Below are the code and all the weights of a small trained network. Each question names an input and a class and asks about switching units off, where a switched-off unit gives its printed mean instead of its output.

import numpy as np


def w(rows, s, z=0):
    codes = np.array(rows[::2]) - 128.0
    scale = np.full(codes.shape[1], s)
    scale[-1] = z or s
    return codes * scale


def norm(h):
    return h / np.sqrt((h * h).mean(-1, keepdims=True) + 1e-5)


def f(y):
    return y / 2 * (1 + np.tanh(0.7978845608 * (y + 0.044715 * y**3)))


def log_softmax(a):
    a = a - a.max(-1, keepdims=True)
    return a - np.log(np.exp(a).sum(-1, keepdims=True))


def net(x, mask):
    res = np.array(x, float).reshape(1, 2) / 4 @ E
    u = 0
    for l in range(4):
        y = f(norm(res) @ A[l][:, :-1].T + A[l][:, -1])
        res = res + np.where(mask[u : u + 7], y, B[l][:, -1]) @ B[l][:, :-1]
        u += 7
    return log_softmax(norm(res)[-1] @ U[:, :-1].T + U[:, -1])


A, B = {}, {}
E = w([
[222,101,209,107,170,136],'x0',
[125,104,148,29,114,253],'x1',
],0.0055)
A[0] = w([
[179,166,149,107,168,32,124],'L0N0',
[254,116,178,129,127,94,253],'L0N1',
[51,171,102,128,159,85,99],'L0N2',
[119,184,138,70,163,180,97],'L0N3',
[90,128,122,168,172,164,176],'L0N4',
[192,123,139,132,177,153,105],'L0N5',
[144,137,124,103,131,126,139],'L0N6',
],0.01,0.0022)
B[0] = w([
[175,107,156,186,134,130,210],'L0N0',
[119,251,187,52,199,139,254],'L0N1',
[148,116,135,58,119,119,189],'L0N2',
[121,106,129,187,133,131,169],'L0N3',
[95,136,110,126,106,102,141],'L0N4',
[169,171,108,94,124,102,171],'L0N5',
[112,117,161,134,130,123,131],'L0N6',
],0.017,0.0081)
A[1] = w([
[170,132,167,198,201,118,197],'L1N0',
[184,163,185,192,174,116,108],'L1N1',
[173,132,152,111,174,181,83],'L1N2',
[112,71,76,254,131,191,108],'L1N3',
[35,112,245,162,131,179,159],'L1N4',
[135,161,166,113,162,84,125],'L1N5',
[50,220,162,194,176,121,2],'L1N6',
],0.011,0.0013)
B[1] = w([
[108,177,166,28,181,188,225],'L1N0',
[126,215,170,47,146,204,254],'L1N1',
[162,175,155,77,55,69,203],'L1N2',
[117,174,7,252,157,103,204],'L1N3',
[125,106,115,158,222,132,191],'L1N4',
[162,135,127,141,126,185,229],'L1N5',
[185,2,164,76,38,161,212],'L1N6',
],0.01,0.0069)
A[2] = w([
[178,110,161,129,5,250,118],'L2N0',
[135,101,168,191,74,43,138],'L2N1',
[111,174,209,95,170,139,87],'L2N2',
[183,33,152,195,71,65,159],'L2N3',
[53,153,175,110,53,150,8],'L2N4',
[95,53,140,255,166,171,161],'L2N5',
[169,55,120,158,143,68,125],'L2N6',
],0.0092,0.0016)
B[2] = w([
[129,170,102,214,156,22,157],'L2N0',
[210,92,189,122,114,181,135],'L2N1',
[195,182,138,74,143,142,255],'L2N2',
[151,132,222,241,93,79,146],'L2N3',
[65,98,117,50,173,120,142],'L2N4',
[138,250,2,189,183,107,179],'L2N5',
[186,142,133,187,164,82,140],'L2N6',
],0.009,0.007)
A[3] = w([
[102,91,54,255,177,187,199],'L3N0',
[168,89,122,119,128,233,144],'L3N1',
[43,152,177,140,115,182,207],'L3N2',
[16,114,100,33,91,106,56],'L3N3',
[55,172,130,165,36,128,1],'L3N4',
[158,37,89,187,125,138,204],'L3N5',
[87,152,243,231,186,153,99],'L3N6',
],0.009,0.00096)
B[3] = w([
[48,224,104,165,187,70,252],'L3N0',
[88,222,209,134,101,52,143],'L3N1',
[247,160,53,105,80,56,142],'L3N2',
[71,71,108,60,123,62,236],'L3N3',
[192,76,117,80,213,150,116],'L3N4',
[158,166,152,162,171,105,161],'L3N5',
[110,96,46,51,85,70,169],'L3N6',
],0.012,0.0042)
U = w([
[203,79,194,215,68,53,160],'0',
[103,81,139,180,92,217,1],'1',
[59,202,41,233,182,114,206],'2',
[114,97,132,171,104,190,4],'3',
[180,250,217,21,147,163,183],'4',
[109,110,138,167,102,172,25],'5',
[96,101,140,179,74,207,18],'6',
[45,72,89,23,102,66,173],'7',
],0.012,0.0061)

Each question gives the input, the list of numbers given to net, and the class t.
The units are the neurons (one row each of A and B). Each row of codes is followed by its name. A weight is (code - 128) times the scale printed after its matrix; where a second scale follows, it is the last column's (A, B and U).
mask holds one flag per neuron, layer by layer. A switched-off neuron (its flag False) gives its mean, the last column of its row in B, instead of its output. The means were averaged over made-up inputs and are rounded, as every weight is.
A unit's drop is (log p(t) with every unit on - log p(t) with that unit switched off) / (log p(t) with every unit on - log p(t) with every unit switched off).
unit that matters most: the unit with the biggest drop
top k neurons: the k neurons with the biggest drops, biggest first
top k neurons in layer l: the k neurons of layer l with the biggest drops, biggest first
drop when u is switched off: that unit's drop, to one decimal
input [-3,4], class 2: unit that matters most => L0N1
input [-7,-4], class 7: top 3 neurons in layer 0 => [L0N0, L0N2, L0N1]
input [-3,-3], class 0: top 2 neurons in layer 1 => [L1N1, L1N0]
input [-7,-3], class 7: top 2 neurons in layer 0 => [L0N0, L0N1]
input [-2,-4], class 0: top 3 neurons => [L0N2, L0N1, L1N1]
input [-6,-4], class 7: top 4 neurons => [L0N0, L0N2, L1N6, L0N1]
input [-7,-6], class 0: top 2 neurons in layer 1 => [L1N1, L1N0]
input [-7,-5], class 7: top 4 neurons => [L0N0, L0N2, L0N3, L1N6]
input [-4,-7], class 0: top 3 neurons => [L0N1, L0N2, L1N1]
input [-6,-7], class 0: top 2 neurons => [L0N1, L1N1]
input [-4,2], class 7: top 3 neurons in layer 0 => [L0N0, L0N1, L0N2]
input [-4,-2], class 7: top 2 neurons in layer 0 => [L0N0, L0N1]
input [-5,-4], class 0: top 4 neurons in layer 2 => [L2N3, L2N6, L2N1, L2N4]
input [-4,5], class 2: top neuron => [L0N1]
input [-8,4], class 7: top 2 neurons in layer 0 => [L0N0, L0N2]
input [-2,-1], class 7: top 2 neurons in layer 0 => [L0N0, L0N1]
input [-2,-3], class 0: top 2 neurons => [L0N1, L0N2]
input [0,2], class 2: drop when L0N1 is switched off => 1.6
input [0,5], class 2: drop when L0N1 is switched off => 1.4
input [-6,-8], class 0: drop when L0N2 is switched off => 0.7
